Here is a tiny trained network, its code and every weight. The questions are about switching its units off for an input and a target symbol, where a switched-off unit gives its printed mean instead of its output.

import numpy as np


def w(rows, s, z=0):
    codes = np.array(rows[::2]) - 128.0
    scale = np.full(codes.shape[1], s)
    scale[-1] = z or s
    return codes * scale


def f(y):
    return np.maximum(y, 0)


def softmax(a):
    e = np.exp(a - a.max(-1, keepdims=True))
    return e / e.sum(-1, keepdims=True)


def log_softmax(a):
    a = a - a.max(-1, keepdims=True)
    return a - np.log(np.exp(a).sum(-1, keepdims=True))


def net(x, mask):
    ids = ['ΓΠαεηλστφ'.index(c) for c in x.split()]
    T = len(ids)
    res = E[ids] + P[:T]
    r = res
    for j in range(3):
        rows = slice(3 * j, 3 * j + 3)
        q, k, v = (r @ M[0][rows].T for M in (Q, K, V))
        z = softmax(np.where(np.tri(T) > 0, q @ k.T / 3**0.5, -1e9)) @ v
        o = O[0][rows]
        res = res + np.where(mask[j], z, o[:, -1]) @ o[:, :-1]
    y = f(res @ A[0][:, :-1].T + A[0][:, -1])
    res = res + np.where(mask[3:19], y, B[0][:, -1]) @ B[0][:, :-1]
    return log_softmax(res[-1] @ U[:, :-1].T + U[:, -1])


Q, K, V, O, A, B = {}, {}, {}, {}, {}, {}
E = w([
[118,187,168,107,104,167,89,116,186,171,96],'Γ',
[89,155,154,92,101,123,151,244,173,111,78],'Π',
[113,166,193,132,135,133,159,151,176,115,90],'α',
[63,158,121,159,90,194,162,109,160,113,62],'ε',
[149,39,196,178,78,111,103,145,143,134,90],'η',
[62,155,99,132,108,170,114,183,151,180,53],'λ',
[167,158,115,208,121,208,103,162,142,170,79],'σ',
[140,134,92,205,88,184,196,209,142,74,81],'τ',
[7,128,98,187,55,131,138,153,137,126,201],'φ',
],0.017)
P = w([
[217,90,210,125,71,153,196,27,254,183,208],'0',
[141,107,158,221,149,51,91,212,63,111,143],'1',
[124,86,125,230,152,72,110,193,85,105,132],'2',
[124,135,144,194,153,79,121,205,115,129,145],'3',
[111,135,87,207,134,141,164,215,134,157,132],'4',
[116,161,101,175,136,138,161,217,145,163,138],'5',
[100,145,123,168,99,123,160,193,140,110,119],'6',
[100,143,138,139,92,130,153,192,149,72,123],'7',
[114,178,147,103,101,147,151,210,198,128,135],'8',
[106,139,113,146,76,173,165,205,189,111,114],'9',
[105,167,138,108,81,164,159,208,206,134,124],'10',
[94,154,145,107,62,163,159,178,207,112,108],'11',
[115,134,135,125,29,169,208,220,213,40,111],'12',
[103,137,129,98,41,183,193,206,227,65,102],'13',
],0.0075)
Q[0] = w([
[132,132,142,124,149,160,108,113,94,128,144],'head 0',
[88,126,154,156,118,159,120,161,133,156,127],'head 0',
[191,101,45,15,222,36,87,8,7,91,215],'head 0',
[125,136,126,133,94,111,181,136,160,139,144],'head 1',
[163,113,83,108,226,110,100,107,68,150,164],'head 1',
[118,145,151,172,75,145,141,164,192,149,90],'head 1',
[154,125,109,88,139,124,111,90,111,88,99],'head 2',
[100,107,118,129,138,99,87,167,122,152,191],'head 2',
[103,154,181,163,69,146,131,194,197,138,51],'head 2',
],0.011)
K[0] = w([
[129,158,151,150,136,103,142,128,121,130,106],'head 0',
[124,119,129,135,100,118,133,141,145,125,155],'head 0',
[172,154,158,129,192,101,80,134,63,70,6],'head 0',
[112,126,136,127,134,132,130,145,157,140,129],'head 1',
[116,151,128,116,125,119,90,141,74,89,121],'head 1',
[181,104,142,128,99,159,173,95,210,151,142],'head 1',
[101,148,98,140,143,111,111,145,82,105,157],'head 2',
[173,143,137,119,123,131,118,132,134,128,83],'head 2',
[157,109,139,135,89,148,181,87,184,164,165],'head 2',
],0.014)
V[0] = w([
[88,73,104,121,87,169,41,45,103,162,188],'head 0',
[156,216,70,154,148,203,151,75,123,68,179],'head 0',
[153,183,120,136,149,215,132,116,182,180,5],'head 0',
[35,36,83,39,89,138,50,107,153,179,19],'head 1',
[98,136,143,35,124,66,221,134,143,34,150],'head 1',
[206,233,162,35,165,86,67,124,150,142,196],'head 1',
[61,165,140,131,179,114,133,13,143,126,118],'head 2',
[189,135,208,149,130,144,145,35,126,69,104],'head 2',
[188,161,126,91,3,115,126,112,139,131,246],'head 2',
],0.0076)
O[0] = w([
[150,189,112,71,188,115,211,110,131,156,216,163],'head 0',
[26,60,19,108,152,96,96,124,90,206,172,119],'head 0',
[97,53,153,68,87,200,110,191,151,191,140,134],'head 0',
[157,189,195,174,135,158,193,166,178,110,237,129],'head 1',
[52,146,109,202,181,165,13,89,178,86,110,119],'head 1',
[79,131,230,117,160,166,131,126,5,53,65,77],'head 1',
[86,61,142,71,254,142,194,156,156,124,154,136],'head 2',
[176,84,79,51,204,167,107,79,134,100,107,205],'head 2',
[121,139,102,120,102,124,99,35,61,73,205,254],'head 2',
],0.008,0.0073)
A[0] = w([
[132,149,193,140,60,103,184,70,47,103,106,158],'neuron 0',
[116,96,218,22,221,212,157,174,2,90,231,42],'neuron 1',
[106,164,169,169,209,110,118,69,66,104,95,108],'neuron 2',
[76,133,164,105,54,180,157,151,52,155,127,166],'neuron 3',
[87,127,176,143,46,220,117,146,172,133,148,63],'neuron 4',
[171,123,144,174,215,49,197,174,72,136,92,5],'neuron 5',
[145,76,156,156,144,85,84,165,105,128,166,233],'neuron 6',
[158,27,180,183,126,90,159,71,138,147,131,192],'neuron 7',
[79,165,96,203,114,90,135,91,90,122,234,157],'neuron 8',
[56,129,202,192,143,125,70,138,171,62,70,89],'neuron 9',
[129,93,203,89,133,218,103,159,153,124,92,91],'neuron 10',
[136,25,96,19,166,115,225,98,149,172,165,92],'neuron 11',
[14,211,92,133,125,167,176,94,134,127,79,109],'neuron 12',
[16,169,98,144,172,139,158,179,134,211,93,142],'neuron 13',
[185,145,205,134,113,120,194,183,149,164,208,56],'neuron 14',
[158,84,121,108,185,107,106,109,116,110,66,124],'neuron 15',
],0.006,0.0022)
B[0] = w([
[111,127,118,114,169,147,75,217,166,155,170,184],'neuron 0',
[112,165,84,171,33,206,88,19,145,128,158,209],'neuron 1',
[136,118,94,77,104,55,152,143,154,228,134,175],'neuron 2',
[142,144,111,156,121,90,130,99,46,155,143,205],'neuron 3',
[90,128,146,219,160,66,112,119,107,142,125,254],'neuron 4',
[98,156,75,126,140,104,7,189,141,95,135,144],'neuron 5',
[97,134,130,123,71,156,203,66,166,94,204,146],'neuron 6',
[125,208,60,53,150,111,171,92,104,54,140,149],'neuron 7',
[158,117,113,76,198,100,106,188,89,115,25,239],'neuron 8',
[173,140,176,85,176,87,118,132,128,93,147,228],'neuron 9',
[99,126,128,187,218,140,183,117,88,123,81,239],'neuron 10',
[155,131,175,112,140,130,5,240,62,120,188,244],'neuron 11',
[204,123,192,107,106,114,115,166,153,122,166,235],'neuron 12',
[172,152,161,140,129,138,169,83,168,56,148,200],'neuron 13',
[34,120,100,102,146,127,153,35,138,182,74,197],'neuron 14',
[122,170,100,119,145,122,254,70,166,142,111,150],'neuron 15',
],0.0066,0.0078)
U = w([
[61,187,113,102,125,193,113,42,112,91,152,68],'Γ',
[129,147,204,159,120,87,74,97,163,81,123,90],'Π',
[85,85,133,34,212,158,142,57,139,97,3,119],'α',
[112,83,130,101,194,165,99,127,245,125,207,126],'ε',
[209,206,137,35,86,130,181,72,218,80,118,255],'η',
[63,133,153,150,134,88,210,68,179,195,131,109],'λ',
[170,111,174,49,108,106,146,119,80,169,85,111],'σ',
[55,113,76,102,67,117,77,61,217,132,79,62],'τ',
[89,222,43,95,205,49,121,73,120,118,154,168],'φ',
],0.0037)

Each question gives the input, a string of symbols that net reads in full, and the target symbol t.
The units are the heads (3 rows each of Q, K, V and O) and the neurons (one row each of A and B). Each row of codes is followed by its name. A weight is (code - 128) times the scale printed after its matrix; where a second scale follows, it is the last column's (O, A, B and U).
mask holds one flag per unit, heads first, then neurons. A switched-off unit (its flag False) gives its mean, the last column of its rows in O or B, instead of its output. The means were averaged over made-up inputs and are rounded, as every weight is.
A unit's drop is (log p(t) with every unit on - log p(t) with that unit switched off) / (log p(t) with every unit on - log p(t) with every unit switched off).
The circuit of an input: a set's keep is (log p(t) with only the set's units on - log p(t) with every unit switched off) / (log p(t) with every unit on - log p(t) with every unit switched off). Starting from the 12 units with the biggest drops (on a tie, the unit counted first), units are removed one at a time, each time the one whose removal leaves the highest keep (on an exact tie, the one counted first), for as long as the keep stays at least 0.8.
circuit, biggest first: the units of the circuit, biggest drop first
unit that matters most: the unit with the biggest drop
k most important neurons: the k neurons with the biggest drops, biggest first
heads that matter: for each layer, one digit per head in row order, 1 if its drop is at least 0.15 and else 0, layers parted by /
drop of u: that unit's drop, to one decimal
input λ σ α α ε λ ε ε Π ε λ τ η, target λ: 2 most important neurons : neuron 14; neuron 4
input σ α η ε Π τ Γ λ ε σ ε, target σ: circuit, biggest first : head 1; head 0; neuron 11
input Γ α η λ σ, target Γ: circuit, biggest first : head 1; neuron 1; head 0; head 2
input Π τ η Π Γ λ, target Π: unit that matters most : head 0
input Γ η λ Γ Π, target Γ: circuit, biggest first : neuron 1; head 1; head 0; head 2
input σ ε ε λ Π ε Γ Γ, target σ: circuit, biggest first : head 1; head 0
input η Γ λ Π α σ α ε τ η λ, target η: circuit, biggest first : head 0; head 1
input Γ Γ λ Γ, target Γ: circuit, biggest first : neuron 1; head 1; head 0; head 2
input τ λ α Π α Γ Γ η λ ε τ, target τ: circuit, biggest first : head 1; head 0
input φ Γ σ η Γ η η η η α, target φ: heads that matter : 101
input λ λ ε Π Π Π σ λ τ, target λ: heads that matter : 111
input σ Γ ε ε σ ε Γ, target σ: heads that matter : 110
input φ Π α Γ α Π σ τ Γ η η, target φ: heads that matter : 101
input ε Π ε λ Γ τ ε, target ε: heads that matter : 111
input λ λ η Π Π, target λ: most important neuron : neuron 14
input α τ Γ ε α Π Π λ, target α: heads that matter : 111
input ε τ σ ε Γ ε α, target ε: circuit, biggest first : head 0; head 2; head 1
input α Γ λ λ φ Π Γ ε Γ φ α η, target α: heads that matter : 011
input φ Γ Π α, target φ: drop of neuron 8 : 0.1
input Γ η α, target Γ: unit that matters most : neuron 1
input Γ Γ σ ε Π Γ α Π ε, target Γ: drop of head 0 : 0.3
input λ Γ λ ε Π α, target λ: drop of head 1 : 0.2
input Π Γ η ε Γ, target Π: drop of head 0 : 0.4
